In the rows, 128 means zero.
Each row is followed by its class. Each block has new classes.
[126 167 133 128 107 109  89 150 150 117 173 127 130 126 127 149 117 136
 135 134 115 118 105 148 144 105 127 105 217 146 127 113  91 132  98 132
 199 141 142 132 151 125 117 132 128] => (23)
[157 110 146 119 130 112 134 169 143 129 146 153 128 134 150 128 110 111
 108 135 136 122  95 151 109 113  69  69 242 154 132 138 155 154  95 113
 162 123 114 128 122 137 135 125 144] => (30)
[118 111 159 138 104 136 111 137 104 112 120 116 127 122 151 130 163 122
 152 136 125 127 124 102 138 152 202  77 171 105 134 136 152 109 156 120
 152 137 126 116  83 146 134 148 132] => (31)
[130 119 100 134 146 131  89 166 150 134 173 128 130 128 115 112 113 134
 115 132 120 100 110 175 117 103 136 151 195 172 110 128 124 154 106 121
 160 124 138 150 156  99 117 134 113] => (23)
[153 109 146 131 126 100 136 175 145 109 134 127 120 141 129 142 125 104
 126 134 123 136 100 109 127 141  79  22 236 160 117 143 156 161 104 127
 202 127 119 142  92 121 136 125 142] => (23)
[142 189 148 131 118 112  72 157 158 126 151 146 130 132 138 125 121 113
 146 136 129 102 119 136 125 130 113  90 252 142 129 110 134 128 102 129
 207 145 114 149 151 127 128 137 129] => (31)
[121 124 155 107 113 130 126 137 135 121 106 112 124 105 155 122 129 133
 143 135 123 147 114  99 102 131 114  69 134 127 132 121 146 114 120 120
 184 132 132 144 101 123 118 149 119] => (24)
[132  56 221 119  91 127  74 211 157 165 136 104  90 102 147  57 189  72
 168 132 128  84 153 104  66 103  78 113 252 189  99 145 252 148 122 133
 110 115 105 138  69 135 127  72  95] => (23)
[141 111 143 122 131 128  85 158 162 102 126  80 110 121 167 135 119 135
 143 138 126  85 111 145 128 132 108  93 212 160 125 105 127 138  92 118
 203 136 134 129 109 155 122 111 128] => (30)
[123 132 130 131 125 125 129 140 130  98 110  93 130 136 129 141 128 147
 129 134 134 140 126 113 139 150 126 113  43 125 143 108 109 125 116 117
 148 115 138 136 115 135 130 134 120] => (31)
[116 120 132 117 121 128 132 139 138  96 133 111 144 124 142 137 117 128
 135 134 117 155 175 116 157 138 118  75 144 132 147 119 133 125 125 129
 205 136 142 131 111 132 145 133 141] => (30)
[118  85  87 123  87 130 109 176 163 106 137  80 109  80 159 138 128 117
 164 128 125 119 127 117 150 154 113  70 197 126 144 135 161 220 137 138
 177 120 140 137  88 125 124 118 123] => (31)
[130 127 161 127  92 112 130 142 125 141 137 157 130 109 150 122 144  85
 143 124 126 144 148  99 106 111 100  90 252 124 116 131 182 122 132 129
 155 143 124 138 115 133 131 118 129] => (30)
[137 131 139 126 130 119 124 137 131 145 142 146 135 117 125 117 124 117
 132 133 124 123 127 141 119 119 117 123 193 153 122 131 150 112 133 133
 138 134 116 149 120 123 137 121 131] => (23)
[110 102 192 125  81 124 119 168 167 116 105 105 135 117 179 203 102  97
 142 125 128 150  64 110 123 125 102  38 212 132 138 127 113 123 100 134
 236 148 141 113 134 121 108 125 156] => (23)
[138 154 157 132  96 128 105 168 135 130 114 114 133 123 146 137 156  96
 150 115 127 101 105 136  91 121 112 119 252 138 119 141 175 124 107 136
 176 136 120 127 118 139 134 110 120] => (23)
[131 124 147 114 113 129 125 135 120 129  96 123 133 128 140 132 135 118
 151 128 139 120 132 117 125 140 113 120 204 123 126 128 141 132 125 142
 142 123 139 131 121 137 125 119 127] => (31)
[137 113 146 116 132 112 105 175 159 110 142  75 121 107 146 135 107 128
 100 143 117 127 102 130 107 121 115  79 197 176 129 117 141 132  78 134
 194 123 137 140 114 134 127 136 128] => (24)
[125  88 168 104  88 132 102 166 145 116 128  89 121 119 176 147 110 101
   5 120 131 125 106 121 114 117 112  88 223 151 130 136 148 123  94 123
 152 129 121 110  99 126 122 106 127] => (23)
[139 145 128 134 118 115 116 157 132 124 142 129 119 122 130 123 133 138
 136 157 130 120 119 118 120 117 146  90 237 141 126 132 134 134 102 119
 190 128 139 141 141 141 120 131 116] => (31)
[119 108 164 111 101 147 101 131 126 143 124  93 118 102 159 136 154 112
 182 122 118 160 134 124 133 131 133 131 205 131 138 105 153 104 124 138
 166 137 123 118 102 120 122 123 119] => (23)
[116 151 146 120  93 139 114 122 126 142 100 136 136  95 155 185 133 105
 175 106 108 156  54 133 112 121 132 128 209  90 128 122 124 109 121 142
 184 148 137 128 143 115 110  82 128] => (31)
[151 208  76 138 165 148  90 119 169 115 154  90 144 139 115 193  62 181
 111  93 112 137  91 179 176 123 174 175  44 137 132  98   4 125  83 124
 197 138 156 126 202 105  93 154 136] => (24)
[130 112 164 126 103 104 105 160 150 142 146 108 131  99 157 128 137  94
 153 109 120 143 122 123 117 106 112  95 252 158 113 125 167 127 105 136
 175 139 115 130 123 123 127 105 127] => (30)
[129 149 148 124 114 150 107 109 118 111 131 111 121 115 142 149 144 133
 146 129 102 130 117 133 141 138 155 118 125 143 128 119 113 127 120 127
 176 155 155 130 124 133 116 124 120] => (24)
[129 133 140 131  96 140 125 137 121 103 136 120 128 153 135 108 148 146
 159 127 141 107 126 128 122 140 119 109 175 109 140 128 143 148 134 132
 112 122 121 131 103 160 132  95 110] => (30)
[136 146 158 111 103 120  92 183 156 118 138 119 129 103 155 169 118 124
 161 128 116 128 106 105 128 125 103   4 252 143 116 113 143 135  99 123
 226 139 123 115 111 131 107 125 146] => (31)
[125  95 147 112 115 140  71 169 175 107 124  57 118 100 172 145  82 124
 118 119 115 151  77 137 129 113 130  78 230 191 121 115 101 130  61 120
 229 125 138 104 138 125 109 118 135] => (30)
[147 101 133 121 114  90 147 145 126  96 147 143 129 120 159 124 115 132
 142 132 131 156 119 101 135 148  97  23 158 123 148 127 140 139 135 120
 196 122 133 131  88 126 134 132 155] => (31)
[154 147 192 126 111 117 140 157 139  93 137 141 140 128 163 137 128 121
 148 126 135  92  80 128 134 151  76  23 243 133 148 149 142 160 109 124
 193 130 120 130  86 178 112 150 131] => (31)
[140 152 148 126 110 114  89 169 144  99  95 121 125 109 141 134 105 133
 169 127 113 130 127 120 133 120 119  86 252 140 129  99 139 129  87 135
 232 137 128 151 128 132 113 126 127] => (31)
[130 115 154 119 113 119 101 136 137 135 124 120 127 119 123 113 119 115
 144 116 129 130 146 114 117 123 127 120 204 128 120 126 162 133 133 121
 126 129 137 121 109 126 129 122 116] => (30)
[133 145 161 127  99 129 129 126 115 132 121 140 107 113 141 122 149 107
 182 123 122 140 134 145 124 139 121  92 223 120 122 139 161 138 128 142
 158 130  80 136 115 117 125 134 122] => (23)
[128  88 148 119 110  58 145 179 148 122 122 136 122 117 141 145 119  93
 119 117 127 130 110 121  78  85  60  93 252 149 122 156 168 125 105 128
 164 135 124 133 125 104 141 111 124] => (24)
[109 105 148 117 111 116  89 170 164 119 148  99 128 121 139 152 104 123
 134 128 112 127 102 134 112 126 117 100 252 156 129 128 159 121  87 120
 191 135 155 146 122 124 123 128 129] => (24)
[122 121 159 133 112 144  83 147 132 105 105  86 129 124 160 161 132 117
 158 132 151  91 105 111 131 144 125  68 142 114 143 117 118 139  96 123
 181 133 124 134 104 154 116 118 131] => (24)
[135 149 121 114 102 125 124 139 125 117 126 137 143 125 129 149 112 129
 139 117  94 135 110 128 135 118 121 112 193 125 129 124 139 129 111 131
 162 131 137 139 129 136 124 128 141] => (31)
[133 143 137 110 126 138  75 164 142 144 146  84 114 114 119 132 130  87
 159 118 122 119 133 149 130 132 130 119 250 148 114 108 145 143 108 145
 184 138 121 128 132 108 122 144 117] => (30)
[134 100 155 121 121 134 104 174 139  86 115  72 113 118 146 134 109 124
 132 128 118 131  99 130 140 144 105  14 172 155 141 120 135 136  93 118
 226 119 143 145  98 147 129 151 122] => (24)
[128 126 155 121 125 133  81 147 156 137 115 109 117 105 146 161 113 101
 123 118 131  95  94 153 115 101 122 152 252 173 114 142 142 130 107 132
 148 126 135 128 155 155 127 103 124] => (24)
[134 129 121 116 133  84  96 163 198 119 135 105 136 134 138 161  58 116
  97 116 109 139  82 155 124 118 127 107 214 168 139 128  96 128  76 137
 198 148 160 129 166 109 126 139 120] => (24)
[125 121 167 115  94 128 105 176 157 122 120 122 113 101 173 160 107 102
 152 132 115 146  95 126 107 117 100  59 252 155 124 130 145 131  90  90
 232 151 138 118 141 121 114 114 137] => (23)
[129 137 139 154  88 132 138 252 126 119 121 142 134 152 141 160 124 104
 141 114 120 109 102 141 123 120 123 152 252 138 109 159 142 136 118 121
 133 137 142 124 141 130 120 108 122] => (24)

Each row is followed by its class.
[123 125 129 106 133 142 132 127  94 126 117 119 116 135 120 135 122 141
 101 122 135 144 131 129 112 117 129 114 141 136 118 138 136 140 119 114
 134 128 130 123  87 117 108 132  98] => j366
[120 128 124 136 147 131 130 139 134 125 129 117 123 125 139 113 124 126
 134 123 128 121 129 123 133 124 133 128 127 129 114 128 127 131 124 123
 127 139 130 120 127 143 126 119 119] => j110
[126 138 119 149 146 120 126 139 146 122 138 131 133 120 148 114 115 114
 152 136 124 101 111 132 136 130 130 126 143 123 124 133 116 131 129 132
 132 135 132 120 156 153 151 119 156] => j18
[121 161 136 128 108 132 134 127 140 138 108 109 150 140 119 160 135 144
 131 111 152 132 117 122 167 137 118 123 133 147 114 131 122 129 114 151
 105 147 116 119 122 113 106 130 110] => j366
[ 65 135 112 157 152 147 128 156 158 118 129  97 113 110 123 117 139 139
 166 126 123 152 184 103 148 134 142  95 115 140 142 102 100 123 147 126
 115 109  98 170 157 107 156 104 120] => j110
[102 112 113 108 152 146 141 116  78 118 123 121 106 122 134 120 110 142
 105 135 117 135 153 126  94 111 139 102 149 130 118 123 130 127 131 108
 143 103 133 133  97 117 137 125 105] => j366
[143 138 126 147 126 116 129 139 146 116 144 127 136 128 143 126 113 119
 152 146 146 100 114 124 125 127 118 139 143 131 125 147 113 140 123 151
 106 125 142 105 153 135 131 121 146] => j18
[124 140 126 108 120 136 136 128  94 119 112 138 120 127 125 141 114 134
 110 132 125 130 135 143 117 134 133 116 155 123 132 124 124 132 126 114
 128 119 127 163 110 115 137 131 136] => j366
[103  92 118 135 163 137 134 128 125 121 135 107 112 115 137  94 126 138
 129 121 132 133 150 102 111 103 136 111 107 133 118 116 139 109 142 132
 138 105 125  98 125 131 135 115 105] => j110
[109 143 125 136 123 132 126 141 128 117 127 125 126 127 122 136 124 133
 144 134 134 134 146 126 127 135 130 116 143 132 141 128 112 140 130 133
 123 117 119 145 134 114 138 122 132] => j110
[146 104 125 119 141 131 131 134 134 141 130 135 122 103 133 105 128 118
 124 127 106 119 123 128 115 134 138 128 120 108 136 112 132 102 144 135
 133 113 126 153 147 134 158 128 172] => j719
[120 145 115 152 137 120 128 125 146 124 138 132 139 124 142 128 116 124
 151 135 128 108 101 131 138 126 124 122 147 130 123 143 114 130 121 150
 121 134 125  96 150 145 147 120 149] => j18
